[156 178  57  99 179 142 135 125 122 128 116 139  83 121  55 171 146 128
 126  91 106 128 170 111 150 108 143 112  94 155  51 128 129 119 142  85
 137 122 170 139  99  71 118 139 110  95 103  91]  saru
[164 172  62  92 179 137 144 139 124 129 114 138  97 116  67 161 143 135
 127  91 102 128 174 102 153 112 150 111 103 160  73 133 134 109 146  84
 140 122 175 139  98  69 120 124 106  95 105  90]  tanif
[161 173  55  99 176 136 143 131 122 128 111 140  92 122  59 167 147 131
 126  90 105 128 173 109 153 111 143 115 101 156  63 130 131 112 146  86
 140 122 174 141  98  70 121 135 107  91 108  89]  Ribod
[160 167  65  99 174 132 144 142 124 133 106 142 105 114  73 160 148 135
 128  88 106 128 185 101 150 117 149 111 107 160  89 133 133 107 147  86
 148 122 181 135  94  68 123 129  98  98 115  85]  nagi
[142 142 139 122 133  98 122  83  89 130 151 136 148 128 153 147 179 125
 169 151  94  75 117 120  94 100  95 104 152  89 148 199 126  78 122 119
 158 128 163 161 103  91 151 108 108 127  99 156]  Vas
[ 97 104 152 129 157 110 145 100 132 165 126 154 120 122 143 125 104 191
 109  86  97 117 140 133  96 157 122 144  97 111  91  77 158 130 176 113
 149  69 167 128 150 124 146 135 108 179  89  85]  Puf
[158 180  54 106 178 146 138 123 116 121 118 136  75 125  53 168 152 126
 126  96 107 128 165 119 150 113 140 119  89 153  43 128 124 124 145  83
 131 122 166 137 102  78 124 137 106  94  98  89]  Kipop
[158 182  55 107 178 144 132 122 119 120 118 134  66 132  46 169 149 125
 128  95 107 128 156 125 150 106 135 119  95 150  34 129 124 131 138  84
 131 122 166 139 105  82 119 142 108  90  94  86]  sav
[163 153  78  94 169 122 151 151 128 142 108 142 126 104  89 156 148 146
 130  94 108 128 199  83 152 122 158 103 117 161 120 136 139  95 148  89
 151 122 179 133  99  75 127 119 100  98 125  91]  pesol
order: [133 160 185 133 135 111  98  85 149  98 174 150  94 106 123 124 129 144
  65 181 105 147 128 107  73 114 115 117 148 142 148 101  99 107 160 128
  88 160  89 135 167 142  86  68 106 122 133 132] => nagi
order: [ 89 199 122 108 128 104  94 147 136 133 169  98  78  99 161 125 103 128
  75  89 139 142 130  91 151 122 156 179 127 119 126  83 153  95 100 158
 152 122  94 148 163 120 151 117 108 142 151 148] => Vas
order: [139  83 146 148  75 158  89 127 151 108 152 163 128 130 151 125 169  91
 104  94 126 100 179  95 108 151 122 117 156 122  99  89 128 133 103 161
 142 122 199  94 120 142 136 148 119  98  78 153] => pesol
order: [165  91 176 126 144 149 100  86 143  97 109 104 154 145 130 111  97 128
 157  77 113 120  85 108 132 122 167  97 146 135 125 140 157 117 129 179
 158 133 152 104  69  89 150 191 122 124  96 110] => Puf
order: [ 89 108  91 107 135 121  70  98 141 174 122 140  86 146 112 131 130  63
 156 101 115 143 111 153 109 173 128 105  90 126 131 147 167  59 122  92
 140 111 128 122 131 143 136 176  99  55 173 161] => Ribod

[ 32 102 121  64 112] -> Tuma
[106 119 124 121 117] -> vitu
[124 121 116 132 125] -> menub
[ 57 121 134  51 139] -> maf
[115 114 119 144 105] -> raf
[133 141 136 100 156] -> Nuz
[ 83 115 125 101 116] -> kuzeg
[115 132 128  96 148] -> sele
[100 110 125 144  90] -> nis
[ 75 112 120  94 119] -> kasi
order: [105 144 119 114 115] => raf
order: [117 121 124 119 106] => vitu
order: [119  94 120 112  75] => kasi

[163  88 212 141 122 159 168 149 108 103 153 200  81] : Gal
[218 158  86 138 121 122 123 138  94 136 111 127 146] : rele
[163  88 212 141 122 159 168 149 108 180 109 152  69] : domig
[163 153 122  81  88 159 168 108 149 200 103 213 141] : vuzo
[145  97  78  86 166 102 167 202  96 100 132  72 136] : sanub
[109 141 182 148 126  88 168 145 107 100 118  70  92] : fabel
[109 141 182 148 126  88 168 145 107 100 118 117  34] : sedo
[ 92 146 196 151 125 190  95  86 131 145 123  42 139] : bepon
order: [ 81  88 103 108 122 141 149 153 159 163 168 200 213] => vuzo
order: [163 108 149 168  81 200 103 153  88 122 212 141 159] => Gal

[ 52 210  65 100 125 144] -> vavom
[190 205 176 132 199 128] -> zano
[ 65 125 144 210  51 101] -> Rugef
[125  64  50 144 210 101] -> kez
[ 50 210 101 125  65 144] -> veso
order: [190 128 176 199 205 132] => zano
order: [ 50  65 101 125 144 210] => veso
order: [128 190 205 176 132 199] => zano
order: [101 210  50 144  65 125] => veso
order: [210  51  65 144 125 101] => Rugef
order: [144 210 125 101  50  64] => kez
order: [125  65 144  50 210 101] => veso

[104 116 175 125 182 203 145 114  49]  Fubo
[ 85 166 176  78 102  48 118 159 136]  Luki
[ 89 164 135 100 174 152 117 151  82]  fil
[ 49 114 145 104 175 124 203 182 116]  begi
[116 145 114 182 203 104 124 174  49]  mek
order: [136 159 118  48 102  78 176 166  85] => Luki
order: [ 49 104 114 116 124 145 175 182 203] => begi
order: [104 175 124 203 182 116  49 114 145] => begi
order: [104 114 124 174  49 203 182 145 116] => mek
order: [136  85 166 176  78 102  48 118 159] => Luki

